Below are the code and all the weights of a small trained network. Each question names an input and a class and asks about switching units off, where a switched-off unit gives its printed mean instead of its output.

import numpy as np


def w(rows, s, z=0):
    codes = np.array(rows[::2]) - 128.0
    scale = np.full(codes.shape[1], s)
    scale[-1] = z or s
    return codes * scale


def norm(h):
    return h / np.sqrt((h * h).mean(-1, keepdims=True) + 1e-5)


def f(y):
    return y / 2 * (1 + np.tanh(0.7978845608 * (y + 0.044715 * y**3)))


def log_softmax(a):
    a = a - a.max(-1, keepdims=True)
    return a - np.log(np.exp(a).sum(-1, keepdims=True))


def net(x, mask):
    res = np.array(x, float).reshape(1, 8) / 4 @ E
    u = 0
    for l in range(2):
        y = f(norm(res) @ A[l][:, :-1].T + A[l][:, -1])
        res = res + np.where(mask[u : u + 6], y, B[l][:, -1]) @ B[l][:, :-1]
        u += 6
    return log_softmax(norm(res)[-1] @ U[:, :-1].T + U[:, -1])


A, B = {}, {}
E = w([
[129,187,38,197,132,146,16],'x0',
[1,162,112,164,166,156,149],'x1',
[138,170,231,112,66,156,151],'x2',
[129,100,146,153,77,146,85],'x3',
[137,84,109,123,123,249,76],'x4',
[46,108,100,63,95,137,117],'x5',
[175,54,95,220,50,193,132],'x6',
[146,184,44,65,87,178,107],'x7',
],0.006)
A[0] = w([
[164,81,153,130,110,161,99,139],'L0N1',
[103,175,83,100,208,108,92,74],'L0N2',
[185,209,63,179,116,7,103,3],'L0N3',
[120,72,154,92,80,206,152,40],'L0N4',
[166,106,79,255,104,166,126,132],'L0N5',
[153,232,135,88,122,197,95,109],'L0N6',
],0.0098,0.0057)
B[0] = w([
[3,177,19,191,178,130,176,189],'L0N1',
[125,116,41,173,95,69,238,194],'L0N2',
[194,173,221,120,11,210,215,181],'L0N3',
[89,60,204,153,214,196,223,181],'L0N4',
[250,215,84,9,176,227,41,252],'L0N5',
[179,158,68,166,195,76,38,214],'L0N6',
],0.0056,0.0047)
A[1] = w([
[197,112,100,81,31,103,133,62],'L1N1',
[81,157,130,96,63,116,110,110],'L1N2',
[128,88,224,132,121,54,122,88],'L1N3',
[100,139,195,132,198,254,153,5],'L1N4',
[151,177,246,173,168,59,83,70],'L1N5',
[82,62,111,132,170,91,150,138],'L1N6',
],0.0098,0.0018)
B[1] = w([
[145,170,37,192,69,165,152,189],'L1N1',
[195,82,61,129,187,195,144,157],'L1N2',
[79,145,109,131,177,1,179,188],'L1N3',
[182,130,217,122,46,138,154,254],'L1N4',
[29,121,153,136,116,131,217,202],'L1N5',
[99,179,123,160,93,57,146,179],'L1N6',
],0.0086,0.0049)
U = w([
[169,167,21,86,174,167,11,32],'0',
[37,167,138,103,158,14,209,103],'1',
[175,134,196,86,106,222,164,254],'2',
],0.012,0.00085)

Each question gives the input, the list of numbers given to net, and the class t.
The units are the neurons (one row each of A and B). Each row of codes is followed by its name. A weight is (code - 128) times the scale printed after its matrix; where a second scale follows, it is the last column's (A, B and U).
mask holds one flag per neuron, layer by layer. A switched-off neuron (its flag False) gives its mean, the last column of its row in B, instead of its output. The means were averaged over made-up inputs and are rounded, as every weight is.
A unit's drop is (log p(t) with every unit on - log p(t) with that unit switched off) / (log p(t) with every unit on - log p(t) with every unit switched off).
The circuit of an input: a set's keep is (log p(t) with only the set's units on - log p(t) with every unit switched off) / (log p(t) with every unit on - log p(t) with every unit switched off). Starting from all 12 units, units are removed one at a time, each time the one whose removal leaves the highest keep (on an exact tie, the one counted first), for as long as the keep stays at least 0.8.
circuit, biggest first: the units of the circuit, biggest drop first
unit that matters most: the unit with the biggest drop
k most important neurons: the k neurons with the biggest drops, biggest first
k most important neurons of layer l: the k neurons of layer l with the biggest drops, biggest first
drop of u: that unit's drop, to one decimal
input [-7,3,6,-6,1,-4,6,-5], class 1: circuit, biggest first	[L1N3]
input [-8,8,3,7,-2,5,-4,6], class 2: 3 most important neurons of layer 1	[L1N2, L1N4, L1N5]
input [-7,-8,2,-5,0,-6,6,7], class 0: 2 most important neurons	[L1N1, L1N4]
input [-2,7,-1,3,2,4,0,4], class 2: circuit, biggest first	[L0N1, L1N4]
input [8,3,7,2,-7,-6,-1,0], class 2: 2 most important neurons	[L0N3, L1N3]
input [2,-7,-3,-4,-6,7,3,4], class 2: 3 most important neurons of layer 0	[L0N3, L0N6, L0N5]
input [7,-5,6,6,-2,-7,3,-3], class 0: 3 most important neurons of layer 0	[L0N5, L0N4, L0N1]
input [0,-3,3,1,-4,-7,7,4], class 0: circuit, biggest first	[L0N5, L1N4]
input [4,3,-5,0,-4,-6,2,-1], class 2: 2 most important neurons	[L0N3, L0N6]
input [0,4,-6,-5,8,-4,-1,-8], class 2: 2 most important neurons	[L1N4, L0N6]
input [3,6,7,-1,-6,5,8,4], class 0: drop of L1N4	0.1
input [-8,-8,6,8,-6,-6,1,-8], class 1: drop of L1N3	0.1
input [3,-7,-7,-4,-7,0,-1,-1], class 2: drop of L0N3	1.2
input [7,-1,-3,4,3,1,-8,-5], class 1: unit that matters most	L0N5
